Below are the code and all the weights of a small trained network. Each question names an input and a target symbol and asks about switching units off, where a switched-off unit gives its printed mean instead of its output.

import numpy as np


def w(rows, s, z=0):
    codes = np.array(rows[::2]) - 128.0
    scale = np.full(codes.shape[1], s)
    scale[-1] = z or s
    return codes * scale


def softmax(a):
    e = np.exp(a - a.max(-1, keepdims=True))
    return e / e.sum(-1, keepdims=True)


def log_softmax(a):
    a = a - a.max(-1, keepdims=True)
    return a - np.log(np.exp(a).sum(-1, keepdims=True))


def net(x, mask):
    ids = ['αβγδεζηλμξπσφψω'.index(c) for c in x.split()]
    T = len(ids)
    res = E[ids] + P[:T]
    u = 0
    for l in range(2):
        r = res
        for j in range(3):
            rows = slice(4 * j, 4 * j + 4)
            q, k, v = (r @ M[l][rows].T for M in (Q, K, V))
            z = softmax(np.where(np.tri(T) > 0, q @ k.T / 4**0.5, -1e9)) @ v
            o = O[l][rows]
            res = res + np.where(mask[u + j], z, o[:, -1]) @ o[:, :-1]
        u += 3
    return log_softmax(res[-1] @ U[:, :-1].T + U[:, -1])


Q, K, V, O = {}, {}, {}, {}
E = w([
[182,56,37,108,130,102,150],'α',
[176,74,158,169,253,80,117],'β',
[174,98,159,149,217,54,82],'γ',
[168,221,95,148,112,151,183],'δ',
[184,119,178,56,145,241,147],'ε',
[105,71,122,113,203,46,182],'ζ',
[105,145,142,94,239,45,122],'η',
[131,89,148,191,94,64,192],'λ',
[112,172,188,135,143,178,40],'μ',
[144,213,70,222,108,151,143],'ξ',
[99,148,156,100,111,43,84],'π',
[65,112,158,76,112,108,170],'σ',
[62,11,122,109,107,169,41],'φ',
[85,178,47,170,183,159,80],'ψ',
[74,158,203,172,179,113,166],'ω',
],0.014)
P = w([
[169,168,216,18,145,121,195],'0',
[139,178,198,74,152,109,187],'1',
[103,155,181,115,159,91,152],'2',
[67,128,142,178,156,72,113],'3',
[49,108,113,218,151,77,91],'4',
[21,79,85,254,151,56,54],'5',
],0.005)
Q[0] = w([
[151,74,104,116,147,184,100],'0.h0',
[135,172,151,78,122,218,135],'0.h0',
[95,184,157,187,255,56,166],'0.h0',
[32,154,215,132,186,87,117],'0.h0',
[68,110,147,80,135,152,103],'0.h1',
[82,65,152,146,220,91,98],'0.h1',
[104,149,130,127,129,69,180],'0.h1',
[150,104,125,71,18,193,145],'0.h1',
[127,180,51,189,129,124,112],'0.h2',
[215,92,71,151,96,108,133],'0.h2',
[229,165,59,137,89,140,117],'0.h2',
[71,91,163,108,138,75,123],'0.h2',
],0.015)
K[0] = w([
[206,127,114,48,79,113,95],'0.h0',
[210,142,166,97,146,194,130],'0.h0',
[33,174,168,190,93,116,106],'0.h0',
[5,134,150,162,117,174,87],'0.h0',
[96,107,158,79,117,178,47],'0.h1',
[42,119,118,154,114,102,75],'0.h1',
[127,134,122,164,51,113,152],'0.h1',
[187,116,137,40,156,165,148],'0.h1',
[142,182,45,137,162,94,99],'0.h2',
[239,107,79,81,96,82,135],'0.h2',
[227,172,96,92,137,123,118],'0.h2',
[48,78,147,113,105,106,125],'0.h2',
],0.013)
V[0] = w([
[187,127,146,131,34,119,65],'0.h0',
[167,1,97,115,88,92,224],'0.h0',
[153,126,37,81,80,86,3],'0.h0',
[165,72,71,238,162,201,111],'0.h0',
[86,173,130,59,26,156,191],'0.h1',
[106,127,171,138,8,136,111],'0.h1',
[142,91,173,152,183,84,186],'0.h1',
[186,122,152,223,44,154,166],'0.h1',
[255,102,120,146,208,103,35],'0.h2',
[111,109,185,95,77,131,165],'0.h2',
[158,97,169,133,121,83,71],'0.h2',
[157,75,201,177,147,127,145],'0.h2',
],0.0073)
O[0] = w([
[185,198,147,85,100,92,95,36],'0.h0',
[228,55,106,134,131,123,129,56],'0.h0',
[140,178,86,32,167,111,90,1],'0.h0',
[138,85,215,27,156,143,209,53],'0.h0',
[154,93,124,162,145,30,76,63],'0.h1',
[153,159,158,136,88,60,83,66],'0.h1',
[176,148,121,171,126,179,178,213],'0.h1',
[169,124,199,120,5,79,154,70],'0.h1',
[145,188,131,115,171,57,255,124],'0.h2',
[146,77,153,71,132,112,74,131],'0.h2',
[155,147,143,107,131,62,135,136],'0.h2',
[103,150,205,80,125,82,128,177],'0.h2',
],0.0072,0.0049)
Q[1] = w([
[178,152,204,112,152,191,190],'1.h0',
[117,195,169,126,176,184,149],'1.h0',
[88,84,197,103,176,124,84],'1.h0',
[108,83,87,98,136,150,86],'1.h0',
[141,177,103,41,121,161,80],'1.h1',
[139,133,84,73,127,150,77],'1.h1',
[34,143,149,162,200,141,116],'1.h1',
[161,71,77,59,103,102,50],'1.h1',
[182,123,1,177,120,148,130],'1.h2',
[140,199,185,134,53,174,154],'1.h2',
[234,148,60,35,92,146,129],'1.h2',
[86,78,159,106,136,116,69],'1.h2',
],0.0098)
K[1] = w([
[210,168,138,95,89,215,166],'1.h0',
[138,151,149,136,62,205,118],'1.h0',
[111,80,98,76,128,166,72],'1.h0',
[124,54,178,108,151,111,94],'1.h0',
[158,165,133,68,165,185,84],'1.h1',
[140,157,152,83,179,130,92],'1.h1',
[58,128,99,179,131,155,135],'1.h1',
[152,102,185,58,173,144,83],'1.h1',
[118,131,2,171,132,60,182],'1.h2',
[204,207,151,131,86,183,159],'1.h2',
[254,117,85,103,132,102,148],'1.h2',
[101,63,150,116,121,183,85],'1.h2',
],0.01)
V[1] = w([
[118,90,129,124,175,24,143],'1.h0',
[89,195,62,158,117,59,138],'1.h0',
[106,130,178,115,165,42,180],'1.h0',
[146,167,35,173,43,99,148],'1.h0',
[128,192,143,167,61,186,88],'1.h1',
[46,179,113,112,188,231,58],'1.h1',
[100,43,254,97,110,53,121],'1.h1',
[214,177,57,102,112,71,135],'1.h1',
[114,221,122,101,170,176,35],'1.h2',
[205,186,197,141,79,143,182],'1.h2',
[73,2,44,86,151,112,134],'1.h2',
[246,170,111,190,200,121,225],'1.h2',
],0.0063)
O[1] = w([
[172,152,97,204,192,63,117,121],'1.h0',
[80,146,92,154,102,70,86,129],'1.h0',
[128,132,117,248,232,91,132,138],'1.h0',
[105,138,38,111,43,102,122,95],'1.h0',
[70,81,162,118,48,108,119,144],'1.h1',
[69,71,66,65,197,120,121,203],'1.h1',
[178,115,151,252,178,166,89,83],'1.h1',
[152,174,79,107,39,166,161,1],'1.h1',
[109,210,155,123,120,206,69,140],'1.h2',
[35,86,202,128,123,119,158,93],'1.h2',
[254,108,27,110,137,141,148,109],'1.h2',
[6,97,104,213,62,126,197,166],'1.h2',
],0.0064,0.0068)
U = w([
[129,128,124,126,130,136,134,87],'α',
[124,144,153,130,154,144,203,3],'β',
[131,203,146,134,156,103,178,95],'γ',
[73,158,108,132,44,177,167,225],'δ',
[156,101,192,65,111,254,199,183],'ε',
[165,72,73,135,123,145,177,190],'ζ',
[81,169,41,163,169,246,131,31],'η',
[186,159,168,179,105,100,124,175],'λ',
[119,239,184,104,160,155,126,108],'μ',
[142,113,186,58,116,18,164,161],'ξ',
[122,191,90,162,140,20,74,137],'π',
[153,60,57,147,103,208,10,188],'σ',
[189,168,158,96,169,67,139,170],'φ',
[113,78,128,38,144,42,142,107],'ψ',
[68,19,141,161,153,78,68,46],'ω',
],0.0064,0.0048)

Each question gives the input, a string of symbols that net reads in full, and the target symbol t.
The units are the heads (4 rows each of Q, K, V and O). Each row of codes is followed by its name. A weight is (code - 128) times the scale printed after its matrix; where a second scale follows, it is the last column's (O and U).
mask holds one flag per head, layer by layer. A switched-off head (its flag False) gives its mean, the last column of its rows in O, instead of its output. The means were averaged over made-up inputs and are rounded, as every weight is.
A unit's drop is (log p(t) with every unit on - log p(t) with that unit switched off) / (log p(t) with every unit on - log p(t) with every unit switched off).
The circuit of an input: a set's keep is (log p(t) with only the set's units on - log p(t) with every unit switched off) / (log p(t) with every unit on - log p(t) with every unit switched off). Starting from all 6 units, units are removed one at a time, each time the one whose removal leaves the highest keep (on an exact tie, the one counted first), for as long as the keep stays at least 0.8.
circuit, biggest first: the units of the circuit, biggest drop first
most important unit: the unit with the biggest drop
which heads matter: for each layer, one digit per head in row order, 1 if its drop is at least 0.15 and else 0, layers parted by /
input ω ξ β π φ π, target φ: circuit, biggest first => [1.h2, 0.h0]
input β β ω β, target ω: which heads matter => 100 / 010
input δ φ ψ γ, target ψ: circuit, biggest first => [1.h1, 0.h2, 0.h0]
input γ ω ω ζ, target ω: circuit, biggest first => [0.h0, 1.h1, 0.h2]
input η η π δ ω η, target ω: circuit, biggest first => [0.h0, 1.h1]
input ε μ π β, target π: which heads matter => 110 / 100
input γ η σ ξ ω ε, target ε: which heads matter => 000 / 100
input η ξ φ ε π, target φ: circuit, biggest first => [1.h2, 0.h1]
input μ β γ α α, target ζ: which heads matter => 100 / 001
input α σ π, target σ: most important unit => 0.h2
input λ μ μ β ζ, target μ: which heads matter => 100 / 001
input λ σ β β π β, target π: circuit, biggest first => [0.h0, 1.h0]
input ξ γ ω γ, target ω: circuit, biggest first => [0.h0, 1.h1]
input ξ λ σ γ σ η, target σ: which heads matter => 001 / 001
input γ λ ω δ η η, target η: circuit, biggest first => [0.h1]
input β ω ζ π η, target π: circuit, biggest first => [1.h0, 0.h0]
input η α β, target η: circuit, biggest first => [0.h1, 1.h2]
input ξ ψ β, target ψ: circuit, biggest first => [1.h1, 0.h2]
input μ π η φ, target σ: which heads matter => 000 / 001
input ε β δ, target δ: circuit, biggest first => [1.h2, 1.h1]
input π ε λ ζ, target λ: most important unit => 1.h1
input γ ψ ψ ω π ε, target ε: circuit, biggest first => [1.h0, 0.h0]
input η ω ω, target ω: circuit, biggest first => [1.h1, 0.h0, 0.h2]
input σ δ γ, target σ: circuit, biggest first => [0.h2, 0.h0, 1.h2]
input α ω ω λ, target λ: which heads matter => 010 / 010
input ψ δ γ ψ σ π, target ψ: which heads matter => 111 / 010
input σ α μ β ξ, target δ: most important unit => 0.h2
input α ω σ, target ω: which heads matter => 100 / 010
input ζ α δ β, target δ: which heads matter => 011 / 111
input η ξ ξ β, target ξ: which heads matter => 111 / 000
